Here is a tiny trained network, its code and every weight. The questions are about switching its units off for an input and a class, where a switched-off unit gives its printed mean instead of its output.

import numpy as np


def w(rows, s, z=0):
    codes = np.array(rows[::2]) - 128.0
    scale = np.full(codes.shape[1], s)
    scale[-1] = z or s
    return codes * scale


def norm(h):
    return h / np.sqrt((h * h).mean(-1, keepdims=True) + 1e-5)


def f(y):
    return np.maximum(y, 0)


def log_softmax(a):
    a = a - a.max(-1, keepdims=True)
    return a - np.log(np.exp(a).sum(-1, keepdims=True))


def net(x, mask):
    res = np.array(x, float).reshape(1, 7) / 4 @ E
    u = 0
    for l in range(4):
        y = f(norm(res) @ A[l][:, :-1].T + A[l][:, -1])
        res = res + np.where(mask[u : u + 6], y, B[l][:, -1]) @ B[l][:, :-1]
        u += 6
    return log_softmax(norm(res)[-1] @ U[:, :-1].T + U[:, -1])


A, B = {}, {}
E = w([
[124,124,129,130,127,126],'x0',
[120,121,135,125,129,127],'x1',
[141,58,9,100,100,59],'x2',
[175,153,236,159,43,149],'x3',
[107,56,104,150,111,255],'x4',
[108,118,136,117,124,122],'x5',
[119,125,130,118,124,126],'x6',
],0.012)
A[0] = w([
[139,103,59,111,149,112,135],'L0N0',
[158,175,167,138,120,51,14],'L0N1',
[183,130,158,150,95,171,2],'L0N2',
[67,186,91,112,171,250,48],'L0N3',
[129,252,152,74,204,39,35],'L0N4',
[186,156,154,157,78,1,39],'L0N5',
],0.0082,0.0056)
B[0] = w([
[52,167,101,166,151,99,235],'L0N0',
[160,89,124,44,122,184,189],'L0N1',
[74,122,161,150,158,187,157],'L0N2',
[122,103,216,100,178,148,221],'L0N3',
[7,160,37,217,55,175,253],'L0N4',
[156,57,185,45,138,115,251],'L0N5',
],0.012,0.0042)
A[1] = w([
[227,54,67,150,18,185,3],'L1N0',
[106,78,58,138,224,92,93],'L1N1',
[175,222,225,15,145,101,175],'L1N2',
[154,153,187,151,1,152,66],'L1N3',
[157,72,90,210,167,137,89],'L1N4',
[84,196,7,132,174,125,123],'L1N5',
],0.0078,0.0049)
B[1] = w([
[152,174,85,63,2,32,188],'L1N0',
[208,114,129,204,49,120,224],'L1N1',
[224,117,169,191,249,98,240],'L1N2',
[75,241,76,183,10,78,223],'L1N3',
[79,143,123,59,98,178,158],'L1N4',
[52,137,150,184,181,145,253],'L1N5',
],0.0087,0.0051)
A[2] = w([
[140,204,134,159,181,64,87],'L2N0',
[165,127,125,51,70,85,4],'L2N1',
[107,112,113,83,61,176,71],'L2N2',
[117,163,123,167,124,70,166],'L2N3',
[102,230,213,180,114,127,204],'L2N4',
[248,66,127,148,112,93,145],'L2N5',
],0.015,0.0042)
B[2] = w([
[236,97,135,28,35,115,171],'L2N0',
[176,90,254,111,168,136,173],'L2N1',
[141,182,183,180,89,50,163],'L2N2',
[157,151,190,85,106,93,192],'L2N3',
[82,94,17,140,90,120,255],'L2N4',
[248,59,134,74,152,129,174],'L2N5',
],0.012)
A[3] = w([
[193,138,160,173,76,145,1],'L3N0',
[135,108,190,148,210,154,62],'L3N1',
[133,105,102,115,161,62,113],'L3N2',
[176,107,119,173,121,106,73],'L3N3',
[121,170,171,115,253,175,114],'L3N4',
[42,85,87,165,110,197,121],'L3N5',
],0.015,0.0051)
B[3] = w([
[74,169,89,102,78,105,168],'L3N0',
[194,136,182,69,158,64,168],'L3N1',
[145,156,127,151,63,133,171],'L3N2',
[110,147,99,154,83,169,155],'L3N3',
[167,2,175,66,213,66,168],'L3N4',
[134,181,125,154,185,201,254],'L3N5',
],0.015,0.011)
U = w([
[52,169,103,163,134,222,78],'0',
[149,174,133,77,26,63,139],'1',
[209,58,247,48,195,119,253],'2',
],0.015,0.0023)

Each question gives the input, the list of numbers given to net, and the class t.
The units are the neurons (one row each of A and B). Each row of codes is followed by its name. A weight is (code - 128) times the scale printed after its matrix; where a second scale follows, it is the last column's (A, B and U).
mask holds one flag per neuron, layer by layer. A switched-off neuron (its flag False) gives its mean, the last column of its row in B, instead of its output. The means were averaged over made-up inputs and are rounded, as every weight is.
A unit's drop is (log p(t) with every unit on - log p(t) with that unit switched off) / (log p(t) with every unit on - log p(t) with every unit switched off).
The circuit of an input: a set's keep is (log p(t) with only the set's units on - log p(t) with every unit switched off) / (log p(t) with every unit on - log p(t) with every unit switched off). Starting from the 12 units with the biggest drops (on a tie, the unit counted first), units are removed one at a time, each time the one whose removal leaves the highest keep (on an exact tie, the one counted first), for as long as the keep stays at least 0.8.
units of the circuit, in order: the units of the circuit, biggest drop first
unit that matters most: the unit with the biggest drop
top k neurons: the k neurons with the biggest drops, biggest first
top k neurons in layer l: the k neurons of layer l with the biggest drops, biggest first
drop when u is switched off: that unit's drop, to one decimal
input [-5,-2,3,2,-6,2,4], class 2: top 2 neurons	(L0N5; L2N1)
input [-3,-1,-1,4,2,-3,1], class 0: top 2 neurons	(L0N2; L2N4)
input [-2,8,0,0,-3,-5,4], class 0: units of the circuit, in order	(L0N4)
input [3,3,4,-2,1,-5,-6], class 0: units of the circuit, in order	(L1N5; L0N0)
input [0,-5,5,2,8,3,-5], class 1: top 2 neurons	(L1N0; L0N4)
input [2,1,7,-3,1,3,-3], class 0: top 2 neurons	(L1N5; L0N0)
input [5,-3,-3,-6,2,-7,-1], class 2: top 2 neurons	(L0N3; L1N3)
input [5,4,-8,7,-3,-1,0], class 1: top 2 neurons	(L2N0; L1N2)
input [-8,3,1,7,-7,1,5], class 2: top 4 neurons	(L0N5; L0N1; L1N2; L2N5)
input [2,5,1,-3,1,-1,2], class 0: top 2 neurons in layer 1	(L1N5; L1N2)
input [1,-3,5,1,-2,-8,7], class 2: top 2 neurons	(L0N4; L0N5)
input [-7,-2,-2,0,-8,-2,-7], class 0: top 2 neurons	(L0N4; L2N4)
input [-7,-3,4,-4,1,3,4], class 0: top 2 neurons in layer 2	(L2N5; L2N2)
input [-5,-4,-4,-4,3,-1,-6], class 2: unit that matters most	L0N3
input [6,-8,7,4,-5,-3,-3], class 2: drop when L0N3 is switched off	0.0
input [0,7,-8,-3,8,7,-3], class 2: drop when L0N3 is switched off	0.1
input [-7,7,-5,5,2,8,4], class 0: drop when L2N4 is switched off	0.8
